Below is a small trained network, with its code and all its weights. Each question gives an input and a class and asks what happens when units are switched off, that is, made to give their printed mean instead of their output.

import numpy as np


def w(rows, s, z=0):
    codes = np.array(rows[::2]) - 128.0
    scale = np.full(codes.shape[1], s)
    scale[-1] = z or s
    return codes * scale


def norm(h):
    return h / np.sqrt((h * h).mean(-1, keepdims=True) + 1e-5)


def f(y):
    return y / 2 * (1 + np.tanh(0.7978845608 * (y + 0.044715 * y**3)))


def log_softmax(a):
    a = a - a.max(-1, keepdims=True)
    return a - np.log(np.exp(a).sum(-1, keepdims=True))


def net(x, mask):
    res = np.array(x, float).reshape(1, 6) / 4 @ E
    u = 0
    for l in range(2):
        y = f(norm(res) @ A[l][:, :-1].T + A[l][:, -1])
        res = res + np.where(mask[u : u + 13], y, B[l][:, -1]) @ B[l][:, :-1]
        u += 13
    return log_softmax(norm(res)[-1] @ U[:, :-1].T + U[:, -1])


A, B = {}, {}
E = w([
[153,128,243,90,137,81],'x0',
[178,73,110,174,114,73],'x1',
[168,98,165,99,10,153],'x2',
[180,138,168,117,146,170],'x3',
[91,153,148,220,123,221],'x4',
[97,124,147,52,175,141],'x5',
],0.0014)
A[0] = w([
[138,91,44,158,60,30,9],'0.n0',
[131,115,101,70,219,81,142],'0.n1',
[87,105,88,141,114,161,107],'0.n2',
[90,109,112,71,94,130,97],'0.n3',
[70,190,193,111,181,101,25],'0.n4',
[139,182,201,152,144,197,91],'0.n5',
[191,197,117,75,209,151,142],'0.n6',
[65,110,74,181,152,157,129],'0.n7',
[110,124,140,124,158,128,79],'0.n8',
[93,174,1,61,67,98,39],'0.n9',
[132,98,129,165,140,168,121],'0.n10',
[168,101,202,180,165,91,114],'0.n11',
[119,14,58,138,72,166,97],'0.n12',
],0.0041,0.0014)
B[0] = w([
[183,120,19,110,252,69,169],'0.n0',
[179,69,150,129,94,172,255],'0.n1',
[231,127,110,124,72,119,154],'0.n2',
[49,93,54,121,137,38,155],'0.n3',
[153,143,97,18,124,17,184],'0.n4',
[88,180,100,163,108,13,238],'0.n5',
[79,64,92,127,148,168,245],'0.n6',
[201,197,194,137,61,173,231],'0.n7',
[164,149,135,50,132,116,111],'0.n8',
[123,98,201,202,194,53,191],'0.n9',
[70,227,155,62,116,96,149],'0.n10',
[119,111,188,182,221,126,181],'0.n11',
[133,189,90,79,131,57,209],'0.n12',
],0.0026,0.00097)
A[1] = w([
[133,171,170,92,131,162,72],'1.n0',
[201,79,173,109,130,160,189],'1.n1',
[109,182,75,151,92,128,139],'1.n2',
[131,149,173,155,1,155,74],'1.n3',
[112,181,168,97,171,119,148],'1.n4',
[204,87,61,169,84,150,2],'1.n5',
[79,161,98,121,103,171,161],'1.n6',
[169,54,160,111,88,97,113],'1.n7',
[134,106,112,113,182,98,198],'1.n8',
[103,116,108,32,148,94,94],'1.n9',
[116,169,108,223,92,169,47],'1.n10',
[153,112,150,130,158,114,95],'1.n11',
[109,110,116,96,171,110,118],'1.n12',
],0.0054,0.00097)
B[1] = w([
[82,116,106,132,174,34,162],'1.n0',
[97,187,87,192,160,115,192],'1.n1',
[246,202,225,151,190,123,183],'1.n2',
[224,193,62,186,99,252,249],'1.n3',
[68,85,149,147,60,32,183],'1.n4',
[64,118,208,50,57,39,162],'1.n5',
[176,162,195,161,216,82,183],'1.n6',
[83,235,192,87,139,176,199],'1.n7',
[129,135,96,141,48,167,193],'1.n8',
[86,100,138,105,22,208,222],'1.n9',
[108,212,151,35,45,224,218],'1.n10',
[121,173,122,196,126,121,142],'1.n11',
[143,131,165,135,44,173,165],'1.n12',
],0.0026,0.002)
U = w([
[180,229,166,171,107,234,212],'0',
[28,32,147,1,45,131,203],'1',
[133,45,179,214,213,113,10],'2',
[192,111,86,89,114,43,96],'3',
[75,44,87,93,177,241,43],'4',
[115,158,110,92,215,185,4],'5',
[43,145,224,169,192,65,167],'6',
[144,31,6,196,179,55,125],'7',
],0.0075,0.0036)

Each question gives the input, the list of numbers given to net, and the class t.
The units are the neurons (one row each of A and B). Each row of codes is followed by its name. A weight is (code - 128) times the scale printed after its matrix; where a second scale follows, it is the last column's (A, B and U).
mask holds one flag per neuron, layer by layer. A switched-off neuron (its flag False) gives its mean, the last column of its row in B, instead of its output. The means were averaged over made-up inputs and are rounded, as every weight is.
A unit's drop is (log p(t) with every unit on - log p(t) with that unit switched off) / (log p(t) with every unit on - log p(t) with every unit switched off).
The circuit of an input: a set's keep is (log p(t) with only the set's units on - log p(t) with every unit switched off) / (log p(t) with every unit on - log p(t) with every unit switched off). Starting from the 12 units with the biggest drops (on a tie, the unit counted first), units are removed one at a time, each time the one whose removal leaves the highest keep (on an exact tie, the one counted first), for as long as the keep stays at least 0.8.
circuit, biggest first: the units of the circuit, biggest drop first
most important unit: the unit with the biggest drop
k most important neurons: the k neurons with the biggest drops, biggest first
top k neurons in layer l: the k neurons of layer l with the biggest drops, biggest first
drop when u is switched off: that unit's drop, to one decimal
input [-8,6,2,-1,3,5], class 3: circuit, biggest first : [0.n12 1.n5]
input [-3,5,3,6,-6,2], class 1: 2 most important neurons : [1.n5 1.n3]
input [-7,4,-5,1,-7,6], class 1: circuit, biggest first : [1.n9]
input [-8,-3,-1,-5,2,8], class 0: top 2 neurons in layer 0 : [0.n7 0.n2]
input [2,6,-6,-5,7,-1], class 0: circuit, biggest first : [1.n10 0.n7]
input [1,8,-5,5,-4,3], class 2: 4 most important neurons : [0.n11 1.n10 0.n1 1.n3]
input [-5,-3,5,-7,-8,1], class 7: 3 most important neurons : [0.n0 0.n9 1.n10]
input [7,2,-3,4,-1,-7], class 2: circuit, biggest first : [0.n11 1.n10]
input [-3,0,-3,6,-8,-1], class 1: top 3 neurons in layer 1 : [1.n5 1.n3 1.n2]
input [-8,-4,0,6,-7,4], class 1: top 2 neurons in layer 1 : [1.n3 1.n9]
input [-8,-4,6,-8,-8,-8], class 7: top 2 neurons in layer 0 : [0.n0 0.n9]
input [-5,-7,2,-4,-5,-5], class 7: circuit, biggest first : [0.n9 0.n0]
input [3,5,4,-7,3,-4], class 3: top 2 neurons in layer 0 : [0.n0 0.n12]
input [-2,-8,-3,8,8,8], class 6: circuit, biggest first : [0.n5 1.n3 1.n4]
input [8,2,-4,8,4,-7], class 6: 2 most important neurons : [0.n11 1.n3]
input [6,-3,-1,-5,-6,-7], class 1: circuit, biggest first : [1.n9 1.n2 0.n5]
input [-8,-5,-4,-2,-5,6], class 1: top neuron in layer 0 : [0.n11]
input [-4,-1,-7,4,0,8], class 4: top 3 neurons in layer 0 : [0.n6 0.n1 0.n12]
input [4,5,0,1,-4,-1], class 2: top 3 neurons in layer 1 : [1.n10 1.n3 1.n7]
input [5,-4,-2,-8,0,-4], class 1: most important unit : 0.n4
input [7,2,1,1,-3,-2], class 6: top 2 neurons in layer 0 : [0.n11 0.n7]
input [1,-2,-8,3,-2,-6], class 7: top 3 neurons in layer 1 : [1.n7 1.n2 1.n3]
input [4,7,-8,-3,-5,5], class 1: 2 most important neurons : [1.n9 1.n3]
input [1,-3,-7,5,-2,2], class 1: drop when 0.n4 is switched off : 0.4
input [-7,-1,-4,6,-7,4], class 4: drop when 1.n1 is switched off : 0.1
input [2,0,-2,-3,-3,-4], class 7: drop when 0.n0 is switched off : 0.8
input [5,-5,-6,0,-3,0], class 1: drop when 0.n8 is switched off : 0.0
input [6,-7,-2,7,7,-2], class 6: top neuron in layer 1 : [1.n4]
